Below is a small trained network, with its code and all its weights. Each question gives an input and a class and asks what happens when units are switched off, that is, made to give their printed mean instead of their output.

import numpy as np


def w(rows, s, z=0):
    codes = np.array(rows[::2]) - 128.0
    scale = np.full(codes.shape[1], s)
    scale[-1] = z or s
    return codes * scale


def f(y):
    return y / 2 * (1 + np.tanh(0.7978845608 * (y + 0.044715 * y**3)))


def log_softmax(a):
    a = a - a.max(-1, keepdims=True)
    return a - np.log(np.exp(a).sum(-1, keepdims=True))


def net(x, mask):
    res = np.array(x, float).reshape(1, 7) / 4 @ E
    y = f(res @ A[0][:, :-1].T + A[0][:, -1])
    res = res + np.where(mask, y, B[0][:, -1]) @ B[0][:, :-1]
    return log_softmax(res[-1] @ U[:, :-1].T + U[:, -1])


A, B = {}, {}
E = w([
[174,26,54,147,199,93,119,62,174,222,125],'x0',
[47,138,96,192,234,65,118,99,204,16,118],'x1',
[104,209,136,189,221,87,160,204,2,96,148],'x2',
[12,59,166,116,184,62,161,99,172,75,74],'x3',
[99,116,194,64,73,23,56,93,41,164,30],'x4',
[104,146,199,66,165,122,40,119,121,152,197],'x5',
[90,154,217,111,191,172,74,186,165,141,198],'x6',
],0.0065)
A[0] = w([
[135,132,2,236,143,81,189,101,138,50,65,203],'neuron 0',
[82,88,119,145,190,86,128,97,177,84,124,83],'neuron 1',
[164,176,105,160,176,202,87,152,172,121,254,149],'neuron 2',
[173,87,52,184,170,104,176,142,71,168,116,66],'neuron 3',
[171,106,100,115,27,170,156,109,160,146,101,86],'neuron 4',
[220,181,147,108,57,170,113,184,62,182,134,116],'neuron 5',
[75,155,167,147,215,48,93,150,100,118,143,107],'neuron 6',
[128,185,150,89,66,59,94,107,38,112,73,121],'neuron 7',
[52,176,193,118,95,161,134,159,147,18,117,200],'neuron 8',
[74,177,169,147,189,50,88,141,101,98,130,198],'neuron 9',
[176,32,94,76,105,106,76,14,172,203,110,252],'neuron 10',
],0.0081,0.0028)
B[0] = w([
[150,140,138,179,14,239,121,119,121,173,120,226],'neuron 0',
[141,121,131,130,123,139,99,166,76,176,89,184],'neuron 1',
[170,179,82,132,122,93,194,114,126,73,169,202],'neuron 2',
[127,153,123,146,98,161,152,107,170,91,156,168],'neuron 3',
[119,104,157,109,163,121,101,174,105,157,89,196],'neuron 4',
[162,142,113,158,64,148,121,143,96,186,104,217],'neuron 5',
[103,72,141,120,151,132,105,163,115,153,90,200],'neuron 6',
[115,124,144,63,130,82,121,152,147,83,127,204],'neuron 7',
[95,119,160,110,117,147,127,120,208,92,135,206],'neuron 8',
[87,80,162,107,142,131,98,145,141,136,97,210],'neuron 9',
[62,81,248,96,105,152,83,174,182,122,93,250],'neuron 10',
],0.012)
U = w([
[176,205,46,185,99,158,210,75,157,48,218,125],'0',
[106,100,164,140,99,192,79,147,133,217,85,183],'1',
[103,84,94,152,235,72,131,124,59,186,128,35],'2',
[84,103,157,63,164,39,119,138,189,1,127,164],'3',
[206,174,54,147,103,97,150,146,36,189,128,118],'4',
[145,131,82,101,129,16,87,84,75,154,118,2],'5',
],0.0088,0.0056)

Each question gives the input, the list of numbers given to net, and the class t.
The units are the neurons (one row each of A and B). Each row of codes is followed by its name. A weight is (code - 128) times the scale printed after its matrix; where a second scale follows, it is the last column's (A, B and U).
mask holds one flag per neuron, in row order. A switched-off neuron (its flag False) gives its mean, the last column of its row in B, instead of its output. The means were averaged over made-up inputs and are rounded, as every weight is.
A unit's drop is (log p(t) with every unit on - log p(t) with that unit switched off) / (log p(t) with every unit on - log p(t) with every unit switched off).
The circuit of an input: a set's keep is (log p(t) with only the set's units on - log p(t) with every unit switched off) / (log p(t) with every unit on - log p(t) with every unit switched off). Starting from all 11 units, units are removed one at a time, each time the one whose removal leaves the highest keep (on an exact tie, the one counted first), for as long as the keep stays at least 0.8.
units of the circuit, in order: the units of the circuit, biggest drop first
unit that matters most: the unit with the biggest drop
top k neurons: the k neurons with the biggest drops, biggest first
drop of u: that unit's drop, to one decimal
input [-2,-6,-6,-6,-7,0,8], class 4: top 2 neurons	[neuron 5; neuron 4]
input [-4,5,4,7,-7,-3,-2], class 1: units of the circuit, in order	[neuron 0]
input [-6,-7,1,-6,7,4,-5], class 4: units of the circuit, in order	[neuron 5; neuron 10]
input [7,3,8,-6,1,-5,2], class 0: top 2 neurons	[neuron 3; neuron 10]
input [2,-5,5,7,-4,5,1], class 2: units of the circuit, in order	[neuron 10; neuron 0]
input [-5,-7,8,3,-5,-6,-4], class 0: units of the circuit, in order	[neuron 10; neuron 3]
input [4,-4,-8,6,7,-3,-1], class 3: top 3 neurons	[neuron 0; neuron 5; neuron 7]
input [-4,-4,-7,4,2,8,5], class 3: units of the circuit, in order	[neuron 0; neuron 1]
input [5,5,1,-1,-5,5,8], class 3: top 4 neurons	[neuron 0; neuron 2; neuron 6; neuron 5]
input [-7,-2,-4,-6,-8,8,-8], class 4: top 3 neurons	[neuron 5; neuron 4; neuron 3]
input [-6,-1,6,4,0,1,-7], class 3: top 2 neurons	[neuron 7; neuron 5]
input [1,-3,0,-3,-4,2,0], class 4: top 2 neurons	[neuron 8; neuron 5]
input [2,-8,7,-2,-2,-5,-3], class 4: top 2 neurons	[neuron 10; neuron 5]
input [6,7,-4,-6,-7,-5,-3], class 0: top 2 neurons	[neuron 2; neuron 3]
input [7,-2,-1,-8,-4,1,6], class 0: unit that matters most	neuron 2
input [2,-7,8,4,5,4,-3], class 3: top 2 neurons	[neuron 7; neuron 0]
input [1,1,-6,5,-6,5,0], class 3: drop of neuron 1	0.0
input [0,2,-8,0,6,-3,1], class 3: drop of neuron 0	0.8
input [-1,-3,8,-4,2,-6,5], class 4: drop of neuron 10	0.4
